Table B holds the same points as the rows below and some others, measured another way and shuffled. Each row below is followed by which row of B it is.
B:
0: [  80 -207  282   -4   48 -271 -184  -84 -229  195 -189  192 -213   90
 -175 -510  -18    8 -148  -17  582   98]
1: [ 197 -477  180 -119   63 -171  120  118   88  133    9  100 -251  143
   31 -557 -326  236 -335 -271  468 -116]
2: [  35  -88 -156 -148  326  -42  139  151  -73  214 -282  121   85  830
 -395 -169 -338  529   51 -546   76  -80]
3: [  89  283   61  -87  186  -49  128 -253   77   59  259 -214  127  181
  191   44 -322 -118   38   28 -122 -491]
4: [-158  -94  -41 -367   20  -55   33   -8  161 -476  397 -111   22 -346
  256  155  250  -51   49  360 -471  142]
5: [-281  249  142 -196 -170   40  -80 -198 -150  -81 -199  221  378  319
   42   40 -133 -253 -128 -107  684 -227]
6: [  28   90  119 -328  105  -67  190 -268  249 -103  176 -208  212  242
  435 -195 -606   46 -280 -228  296 -552]
7: [ 371 -126  -41 -568  417  159 -210   12   40 -231   61  250   88  -15
  129 -155 -648  254  251 -260 -102 -279]
8: [ 152   72   -1  156 -179  168   11  180   17  143  -47  144  -46   74
 -229  311  234 -145  151  240  -90   10]
9: [-171  102  -59 -262   61  -41  -18  -65   19 -266  118  -43  131   25
   24  190  191   -9  124  207 -286  104]
10: [ 218   70  -58   81 -104  245  -66  224    2  109  -97  223  -22   62
 -283  376  190  -87  284  217 -194   26]
11: [ -53  423   59 -127  -32   93  -35 -235   -6  -24  -38   -7  322  254
   94  242 -178 -214   74   63  172 -343]
12: [-179  110  -35 -434  137  -31   76 -173  123 -399  339 -131  228  -50
  325  106 -130  -44   17   77 -246 -187]
13: [ 137  -60   10  191  -79  -26  104  161   73  181   39  -41 -203   86
 -226  127  294    8   57  251 -226  100]
14: [ 308 -182  -49 -317  392    8 -153   88  -43  -33   -8  172 -100   99
 -141 -181 -295  331  250 -146 -217  -13]
15: [-107  -90  -38 -256  -59  -16  174   33  260 -302  263 -151   52  -73
  224  140  109   35  -96  179 -265   14]
16: [-209  178  120 -284 -134   85 -173 -146 -150 -175 -185  283  338  172
   32   62  -96 -219  -26  -46  549 -121]
17: [ 151  -69  178 -147  113  -63 -341  -49 -274   52 -210  348  -78   -5
 -198 -245  -50  -45  129   43  355   84]
18: [ 184 -214  123 -109 -218  138 -126  166   80 -101  -19  261  -97 -270
   26   37  104 -136  -17  227  198   79]
19: [  65 -297   86  -95  210 -252 -105   69 -166  115 -166  146 -228  213
 -299 -406   49  280  -24  -92  167  258]
20: [-130 -323   86 -273 -133  132   80  180  -85  -81  -75  478  167  246
    4 -235 -334  -44 -246 -438  770 -239]
21: [-308   99  217  113 -116 -230 -123 -135 -400  221 -306  244   60  393
 -349 -207  244 -195 -117   -9  702  122]
22: [  48 -360  141  103   45 -364  197   66   80  149  196 -194 -396    3
  -59 -372  206  150 -237  151  -58  159]
23: [  18  -22  -13   70  -43   28   87  126  -18   43  173   66  -64   11
 -151  184  249 -125  119  217 -223   12]
24: [ 611 -317  107  -67   34   82  -49  169  306    7  239  -12 -383 -470
  162  -60 -102   49   79  325 -324  -56]
25: [-214  209 -135 -212   87   22   77  -16  -16  -72 -139    6  289  534
 -158  206  -25  164   82 -145  -52  -38]
26: [-108  135 -202 -223   67   98  271   63  239 -122   42 -154  255  486
   15  297 -129  240   16 -145 -284 -180]
27: [  63   52  -17   12 -123  167   45  134   56  -24  103  106   33  -27
  -70  316  170 -172  146  228 -172  -58]
28: [ -66   -6   43 -360   44  -20   15 -100  103 -232   50    8  171  100
  196  -65 -226   58 -101  -79  154 -152]
29: [ -32  350   50 -203   21   48  -11 -244   68 -142  145 -104  250   46
  224  223 -144 -214   84  173  -58 -314]
30: [-104  520  -67 -186   88  124  -45 -218  -24 -152  105  -65  355  168
   57  461  -26 -216  291  200 -300 -263]
31: [-153 -270   54 -358 -234   83    9  140  123 -301 -125  249  137   59
  112  -72  -33   57 -252 -118  476   83]
32: [ 385  -55  -24   75   -2  148  -35  207  126   79  101   61 -207 -174
 -144  255  163  -24  267  340 -448   41]
33: [ 287   90 -143 -101  -36  390 -173  271   40  -41 -150  323   79   36
 -267  496   84   -1  428  170 -322   43]
34: [ 286 -331   80   60  175 -288  201   65  220  126  331 -293 -448 -114
   42 -292   54  218 -110  208 -392   38]
35: [  46   24  160  -39   67 -104 -295  -72 -297   89 -183  265  -63   27
 -263 -133  150 -110  154  153  243  156]
36: [ 461 -115  142 -135  261  -79 -323  -39  -52   22   78   88 -299 -343
  -46 -174  -40   38  272  312 -261   83]
37: [ 195  158  110 -121  131  -67   61 -218  160   42  170 -216   27   70
  228  -48 -319  -27  -28   74  -51 -367]
38: [-162 -174   84 -187 -320  152  -85  185  -63 -160 -224  421  149   81
  -99   52  130 -123 -121  -32  574  110]
39: [-115  -19  -82 -304  -64  105   73   66  172 -369  250   -4  133 -131
  171  289  130  -50   65  204 -319   10]
40: [-261   45  143 -315 -166   12 -246  -95 -182 -225 -286  340  259  121
  -35  -40   61 -149  -85  -14  634  105]
41: [   1  -99  118   74 -284  -13   33  101   90  -24   40   36 -120 -145
  -22  108  365 -178 -100  359   72  139]
42: [ -14 -273  162  152 -104 -256  260   48   97  163  202 -136 -268   46
    6 -261  171  -22 -300  123  138   -2]
43: [ 241 -309   17 -164  254 -131  155   82  154   13  260  -86 -226   32
   64 -283 -241  266  -48  -89 -224 -123]
44: [-344   21 -113 -392  -67  147  215   53   84 -319   82  132  407  350
  132  185 -180   11 -109 -269  176 -228]
45: [   5   22  213   23  -20 -137 -254  -94 -290  166 -241  250  -53  107
 -260 -197  128 -136   27  102  462  112]
46: [ -94  185  104  -41   37 -153   24 -208  -48  -30  223 -129   36  -24
   85   42  115 -220   21  266  -88 -116]
47: [ 177 -214  103  -21 -187  155 -106  228  -32   45 -125  365  -81  -61
 -159   19   70 -104   25   77  298   50]
48: [-286  161  -26 -177  110 -207  274 -203  119 -148  322 -329  155  234
  194   59    7    4 -107   64 -235 -191]
49: [ 193  -77  -50 -214   59  -30   58   31  353 -256  296 -275 -143 -287
  202  183  142  128   83  403 -656   99]
50: [ 254 -441   97 -108  229 -312  -13   83  110   -2  200 -141 -462 -215
  -19 -397  118  294  -40  213 -316  267]
51: [ -61  -17  -58  -89 -167   75   13  152  120 -165    7   32   14  -30
  -84  305  379  -20   75  305 -234  229]
52: [ -82 -259  -46 -548 -100  251 -118  206   61 -408 -193  445  265   83
   57   26 -205  134  -49 -251  389   45]
53: [ -89  -34   19 -136  -11 -152  197  -56  214 -109  142 -244    1  141
  144  -14   44  109 -168   88  -98  -27]
54: [ 187  202  131 -126   73  101 -239 -131 -159   57  -80  238  115   39
  -43   39 -211 -196  194   61  221 -236]
55: [ 457 -230  170    8 -196   97  -96  144  277  -54  206   12 -326 -591
  163   85  175 -177   32  543 -205   59]
56: [ 337 -506  130  -68  206 -327   56   93  211   31  265 -209 -534 -269
   68 -464   51  309 -130  212 -306  198]
57: [  85 -290   45   -6   91 -186   98  119   31   43  187  -31 -278  -39
  -96 -189  167  121  -38  138 -181  143]
58: [ 304 -303  110   79  -55  -87   20  174  152  100  112  -19 -373 -213
  -64 -107  199   60  -30  297 -154  154]
59: [ -27  434   29  -78  -18  101   50 -208   36   74 -106  -54  343  451
   40  234 -268 -120   28  -62  213 -405]
60: [ -88   97   44 -312   39  -39  -92 -137   27 -249   35   10  153    7
  119   54  -12  -22   30  123    2   -5]
61: [ 197 -331  178  164 -150 -179   69  138  139  117  151  -75 -413 -251
  -34 -162  331  -25 -154  373  -42  199]
62: [  95  148  242  -34 -179  -85 -154 -220   85  -54   18  -87  -35 -228
  190   23  125 -276  -75  432  189  -30]
63: [  53   -2   44   -6 -158  111   98   90   96    9   79   82   33   46
   21  163   24 -150  -22  110   77 -149]
64: [  92   14   33  187 -219   75  -19  176   -9  136  -76  129 -123    1
 -270  261  420 -146  121  347  -83  182]
65: [  31 -293  118   85   39 -295  241   42  101  104  306 -191 -319  -32
   25 -281  146   53 -206  151 -111   20]
66: [ 122  151  -23 -351  148   63   -3 -135  204 -214   98 -123  175   80
  231  110 -312  102   68   19 -185 -245]
67: [ 200 -134   29 -139  338 -144  -71    7 -103  143  -54   78 -136  256
 -202 -295 -231  271   99 -167  -20  -30]
68: [ -41  214  130 -114 -138   19 -142 -143  -19  -40 -187   77  162  121
   10   97   26 -155  -17  149  323  -44]
69: [ -87  355   46   52  136 -140  176 -264  -26  130  249 -265  115  281
   47  114  -59 -163   53  126 -186 -346]
70: [  73  167  175  -57 -116  -85 -129 -194   95  -70   50 -124  -19 -192
  147   85  154 -210  -14  430   27   -8]
71: [ 170 -285   10 -171  246 -117  -61  128  -55   83 -140  150 -161  260
 -237 -315 -137  370   28 -193   49  123]

[ -22 -122 -126  -42   13 -148  -96  187   13  -91 -187  -93 -115   84
   25   84    8   71 -135  116  -78   37   57   91 -114   19  130  -30] : 40
[ 55 176 -48   9 140  22 -24 -51  24 148  57 -50 -43  93  -5 112 -54  55
  75  -6  20  97  53  30   1  61 -24 -26] : 46
[ -19  338   67  117  320  139 -244 -110  -33  557   28  -61  -87    0
  -71   79 -223  -22   89   31  117    1   40  -91   59  118  -83   55] : 48
[ 109   37 -150   93   17  -21  -50   65    4  -61   -8  -32 -160  101
  -17  130  -13   32  -16  -38  -83  107  137   89  -61   26   75 -103] : 62
[ -15  254 -133  -98  -90  111  222  -33  -44  161  114  -21  108   80
   74  174   90   21  159 -103  139   61 -146  -64    1  -64 -166   79] : 8
[ 109  -37  -87  101   87  -81 -189   36   33  -30  -83 -108 -163   66
   38   97   58   30  -78    8  -53  -12  160    1  -57   83   51 -136] : 70
[  -9 -232  -30   32  -85 -131 -250  140  -11  -53 -316  -56  -23  -57
   31  -66   79   21 -232   59 -136  -69   55 -169  -52  -21   71   72] : 52
[  32  -21 -143  -31  -30  -84    3   77   36   20 -106  -30  -55   17
   28   84   49   13   -6  -71   26   86  102   28  -85   -5  103  -30] : 30
[ -41 -128 -116   95  -91   78 -129  141  -31  -88 -118 -123  -64   98
  -49   52   -2  -46 -102  150 -185   42   -3  -44  -74  -18  -38  116] : 31
[  41  102  -84   30  -15  141   55  -10  -22 -126  135 -100    8  238
  -23  132   -7   74   44  129 -170  120  -97   26    7   -3 -165   64] : 61
[  64   76   67  -96  212  -90  -69 -122  102   62    0  -79   58   98
   25   17  -24  143   22   72  -33  108   55   14   29   97   -8   -9] : 0
[  63  119  -78   42  -42  103    9 -106   14  109   54  -92   60   39
   76  101  152  -39   88  -92   63  -13  -12 -173   20    8 -183   31] : 55
[  84 -206   74 -113   53 -182 -117  -47  131 -237 -159  -46  110   74
    3 -126   30  171 -135  108 -255  158   98  -23    8   34   86   48] : 67
[  97  161  -99   70  -87  117   53  -57  -36   47   81   17   15   66
    1   96   47    9   80 -131  -35   92    1  -92   31  -42 -103   30] : 63
[   2 -409  -39 -143  -59 -173  -47  155  112 -619 -163 -167   43  281
  -22  -52   33  202 -236  383 -465  204   -5  161  -97    2   83   82] : 19
[ -10  187  -39  -33  145  -48  -85  -29   18  396  -85  -34  -31  -67
   56   88  -19   -8   61 -101  219  -14   72  -73  -24   55   29  -17] : 16
[  18  221  103 -198  310 -245 -117  -97   44  381 -118  -23   45  -52
  143   47   17  197  -10  -37  249  -88    8  -68   40  109   38  -87] : 35
[ -58  174  -17  103  149  171 -156   -9  -33  305   14 -106  -65   77
  -84   89 -167  -50   49  118  -11   55   -7  -39   -2   59  -93  117] : 53
[ -13  -69  -67   30  -19   22  -90   31   58   95 -133  -38   -3  -19
  -70  -19  -62  -62   -1   -8  -76  156  128  -35  -57   -5   81  116] : 66
[  35 -147  -16 -200   38 -223   10   -5  132 -167 -139  -85  101   75
   89   -7  112  151  -68   62  -64  106   61   36  -52   35   83  -10] : 17
[ 159   -5  -30   98   98   33 -108 -160  126  -74   67 -134  -24  103
   12   52   85   -4   53  -15  -93  105  182  -41    3  102  -64  -73] : 69
[  51 -200 -101  191  -74   26 -249  158  -44 -258 -135 -116 -160  142
  -61   31   -1    9 -202  177 -330   17   63  -28  -56    9    0   19] : 15
[  79  -37  -75  197  -35  268  -55 -156  134   34   82  -76   18   46
 -174  -30  -95 -198  169  -58 -189  327  243  -53  -19   27  -37  158] : 6
[ 120 -181   48   59  -40   24 -133  -88   89 -283  -47  -59   93  116
  -70 -115   13   73  -86   98 -369  185   88  -98   46    4  -39  111] : 43
[ 117 -193 -179  -29 -288  -30  142   80   23 -505  -17  -38   61  178
   47   48  207   95  -79   -3 -287  148   -9    0  -48 -100  -32   17] : 47
[  34 -166  -17 -205  -15 -202   48   13  124 -217 -142  -40  122   77
   45  -43   73  158  -72   60 -134  175   48   49  -47   -7  104   39] : 36
[ -71   39  111  -86  213   -9 -160  -43   44  119  -67 -133   83  123
  -28  -18 -117  114  -51  260 -110   61  -72  -36   30   79  -76  144] : 50
[  49  -50   26   53   47  137  -82 -108   74 -174   78 -159   79  210
  -67    1  -21   40    6  204 -280  166   -5  -41   32   49 -160  131] : 34
[ 111 -112 -185   56 -115   -6   30   24   86 -183  -27  -51  -63   68
   -9   72   87  -39   27  -88 -108  182  186   45  -91   -5   73  -39] : 11
[ 167 -142  -97  -76 -100 -171   64  -42  123 -264  -79   14   55   27
   60  -18  165   96  -26 -151 -114  175  175    1  -36  -18  120  -73] : 54
[ -11   20  -19   73  105   13 -201   33   10  195 -128  -61  -69   -1
  -55   10 -106  -18  -40   52  -47   58   95  -47  -30   46   46   62] : 12
[  -5  -92 -230  -86 -214   47  204  124    3 -366   52 -165   28  260
   79  189  190   51    0  128 -138   90 -125   78 -101  -62 -131   44] : 64
